Below are the code and all the weights of a small trained network. Each question names an input and a target symbol and asks about switching units off, where a switched-off unit gives its printed mean instead of its output.

import numpy as np


def w(rows, s, z=0):
    codes = np.array(rows[::2]) - 128.0
    scale = np.full(codes.shape[1], s)
    scale[-1] = z or s
    return codes * scale


def norm(h):
    return h / np.sqrt((h * h).mean(-1, keepdims=True) + 1e-5)


def f(y):
    return np.maximum(y, 0)


def softmax(a):
    e = np.exp(a - a.max(-1, keepdims=True))
    return e / e.sum(-1, keepdims=True)


def log_softmax(a):
    a = a - a.max(-1, keepdims=True)
    return a - np.log(np.exp(a).sum(-1, keepdims=True))


def net(x, mask):
    ids = ['ΔΞΦΨαεηθλμπστω'.index(c) for c in x.split()]
    T = len(ids)
    res = E[ids] + P[:T]
    q, k, v = (norm(res) @ M[0].T for M in (Q, K, V))
    z = softmax(np.where(np.tri(T) > 0, q @ k.T / 2**0.5, -1e9)) @ v
    res = res + np.where(mask[0], z, O[0][:, -1]) @ O[0][:, :-1]
    y = f(norm(res) @ A[0][:, :-1].T + A[0][:, -1])
    res = res + np.where(mask[1:13], y, B[0][:, -1]) @ B[0][:, :-1]
    return log_softmax(norm(res)[-1] @ U[:, :-1].T + U[:, -1])


Q, K, V, O, A, B = {}, {}, {}, {}, {}, {}
E = w([
[187,191,132,86,142,2,165],'Δ',
[116,108,221,142,125,142,212],'Ξ',
[150,136,79,160,93,120,84],'Φ',
[129,130,87,176,123,144,153],'Ψ',
[118,125,119,182,96,140,120],'α',
[149,91,98,173,121,148,112],'ε',
[94,115,155,140,178,131,123],'η',
[117,164,119,162,97,120,125],'θ',
[119,161,141,75,140,196,71],'λ',
[138,106,115,145,178,137,138],'μ',
[104,194,184,37,168,56,88],'π',
[145,64,132,102,62,85,123],'σ',
[189,161,96,93,90,149,193],'τ',
[101,161,140,154,158,120,178],'ω',
],0.014)
P = w([
[111,246,101,76,181,147,85],'0',
[116,105,119,152,134,96,138],'1',
[102,96,95,92,115,129,144],'2',
[131,199,147,145,129,184,58],'3',
[123,105,125,136,136,98,126],'4',
[112,100,108,87,113,128,137],'5',
[166,156,172,166,143,214,81],'6',
[126,106,124,128,140,100,117],'7',
[114,101,108,83,112,131,138],'8',
[200,115,203,161,126,221,82],'9',
[125,110,118,125,143,105,123],'10',
[110,99,103,83,113,130,141],'11',
],0.012)
Q[0] = w([
[91,92,134,211,146,78,104],'head 1',
[83,154,122,67,100,255,102],'head 1',
],0.009)
K[0] = w([
[245,110,254,45,55,187,90],'head 1',
[35,121,39,223,130,140,118],'head 1',
],0.0071)
V[0] = w([
[178,99,159,171,120,2,144],'head 1',
[114,165,119,186,195,100,68],'head 1',
],0.0039)
O[0] = w([
[98,81,73,230,170,11,115,115],'head 1',
[72,93,35,2,113,152,131,253],'head 1',
],0.0053,0.0011)
A[0] = w([
[140,110,97,123,165,143,99,92],'neuron 1',
[121,122,120,71,87,110,174,56],'neuron 2',
[132,118,107,133,177,126,96,31],'neuron 3',
[100,152,107,212,176,98,93,20],'neuron 4',
[90,184,87,107,127,145,87,43],'neuron 5',
[178,185,176,147,140,201,78,254],'neuron 6',
[163,181,169,197,169,143,96,174],'neuron 7',
[120,112,94,170,117,159,84,136],'neuron 8',
[149,86,163,160,145,141,198,109],'neuron 9',
[127,163,139,110,171,87,102,201],'neuron 10',
[230,163,116,122,134,113,159,165],'neuron 11',
[169,197,187,128,142,244,72,203],'neuron 12',
],0.011,0.0039)
B[0] = w([
[156,166,136,129,133,114,104,151],'neuron 1',
[129,126,157,231,159,77,63,164],'neuron 2',
[131,199,154,146,116,79,178,135],'neuron 3',
[194,116,212,164,195,10,119,152],'neuron 4',
[181,180,156,116,108,143,157,166],'neuron 5',
[117,184,95,183,254,195,83,236],'neuron 6',
[142,84,103,172,86,226,5,194],'neuron 7',
[141,149,194,90,150,138,179,188],'neuron 8',
[121,180,105,45,96,136,29,162],'neuron 9',
[175,104,133,146,100,181,208,184],'neuron 10',
[71,109,151,206,188,223,76,177],'neuron 11',
[190,210,129,186,204,197,171,254],'neuron 12',
],0.0073,0.0088)
U = w([
[182,87,145,202,181,50,195,78],'Δ',
[114,120,246,94,88,126,10,109],'Ξ',
[225,154,71,103,25,112,107,153],'Φ',
[115,110,22,151,73,137,180,227],'Ψ',
[92,100,214,168,46,174,200,111],'α',
[224,21,118,74,109,184,156,110],'ε',
[53,42,165,82,207,159,140,66],'η',
[121,206,132,190,15,93,117,85],'θ',
[173,221,141,124,168,209,135,105],'λ',
[145,104,33,58,172,97,69,131],'μ',
[184,159,218,57,142,78,173,83],'π',
[166,26,124,156,71,82,16,253],'σ',
[100,63,117,215,127,209,1,131],'τ',
[20,184,110,136,136,88,116,122],'ω',
],0.0095,0.0031)

Each question gives the input, a string of symbols that net reads in full, and the target symbol t.
The units are the heads (2 rows each of Q, K, V and O) and the neurons (one row each of A and B). Each row of codes is followed by its name. A weight is (code - 128) times the scale printed after its matrix; where a second scale follows, it is the last column's (O, A, B and U).
mask holds one flag per unit, heads first, then neurons. A switched-off unit (its flag False) gives its mean, the last column of its rows in O or B, instead of its output. The means were averaged over made-up inputs and are rounded, as every weight is.
A unit's drop is (log p(t) with every unit on - log p(t) with that unit switched off) / (log p(t) with every unit on - log p(t) with every unit switched off).
The circuit of an input: a set's keep is (log p(t) with only the set's units on - log p(t) with every unit switched off) / (log p(t) with every unit on - log p(t) with every unit switched off). Starting from the 12 units with the biggest drops (on a tie, the unit counted first), units are removed one at a time, each time the one whose removal leaves the highest keep (on an exact tie, the one counted first), for as long as the keep stays at least 0.8.
circuit, biggest first: the units of the circuit, biggest drop first
most important unit: the unit with the biggest drop
k most important neurons: the k neurons with the biggest drops, biggest first
drop when u is switched off: that unit's drop, to one decimal
input η μ Ψ ω ω λ σ θ, target σ: circuit, biggest first : neuron 4; neuron 12; neuron 6
input π μ μ σ Δ λ α η Δ Δ θ, target Δ: circuit, biggest first : neuron 4; head 1
input ω ω ε ε Ξ, target Ξ: circuit, biggest first : neuron 9; neuron 12
input Δ τ Δ ω η, target Δ: most important unit : neuron 4
input μ λ θ ε σ ε Δ η Δ Δ λ Ξ, target Ξ: circuit, biggest first : neuron 9; neuron 12; neuron 6
input τ ω α σ α, target σ: circuit, biggest first : neuron 12; neuron 6; neuron 4
input Φ Δ ω Δ Δ α τ α α, target α: 2 most important neurons : neuron 6; neuron 12
input ε η Δ Δ, target τ: 3 most important neurons : neuron 11; neuron 7; neuron 12
input Ξ Ξ Ξ Δ Ψ σ θ θ, target σ: 4 most important neurons : neuron 12; neuron 7; neuron 6; neuron 4
input Ξ ε ε, target ε: circuit, biggest first : neuron 6; neuron 12; neuron 8; neuron 7
input ω λ μ Δ ω, target Δ: circuit, biggest first : neuron 4; neuron 6
input η ω α ε ω Ξ π α, target π: 3 most important neurons : neuron 8; neuron 7; neuron 6
input ω Φ Δ σ Φ ε, target ε: 4 most important neurons : neuron 6; neuron 12; neuron 8; neuron 7
input Δ π η Δ π, target π: most important neuron : neuron 10
input λ ε α Ψ Φ Ψ θ η θ, target θ: 3 most important neurons : neuron 6; neuron 12; neuron 7
input τ τ ω ω Δ Δ ω ε, target Δ: 2 most important neurons : neuron 4; neuron 8
input θ σ Φ ε α, target σ: 2 most important neurons : neuron 12; neuron 6
input Δ ε μ η α, target Δ: 2 most important neurons : neuron 4; neuron 7
input σ μ σ α μ, target σ: 3 most important neurons : neuron 12; neuron 6; neuron 4
input ε μ Δ ε Ψ, target Δ: most important unit : neuron 4
input Ψ α τ π μ η η θ, target π: drop when neuron 6 is switched off : 0.3
input Φ μ Δ Δ ε, target Δ: drop when neuron 8 is switched off : 0.1
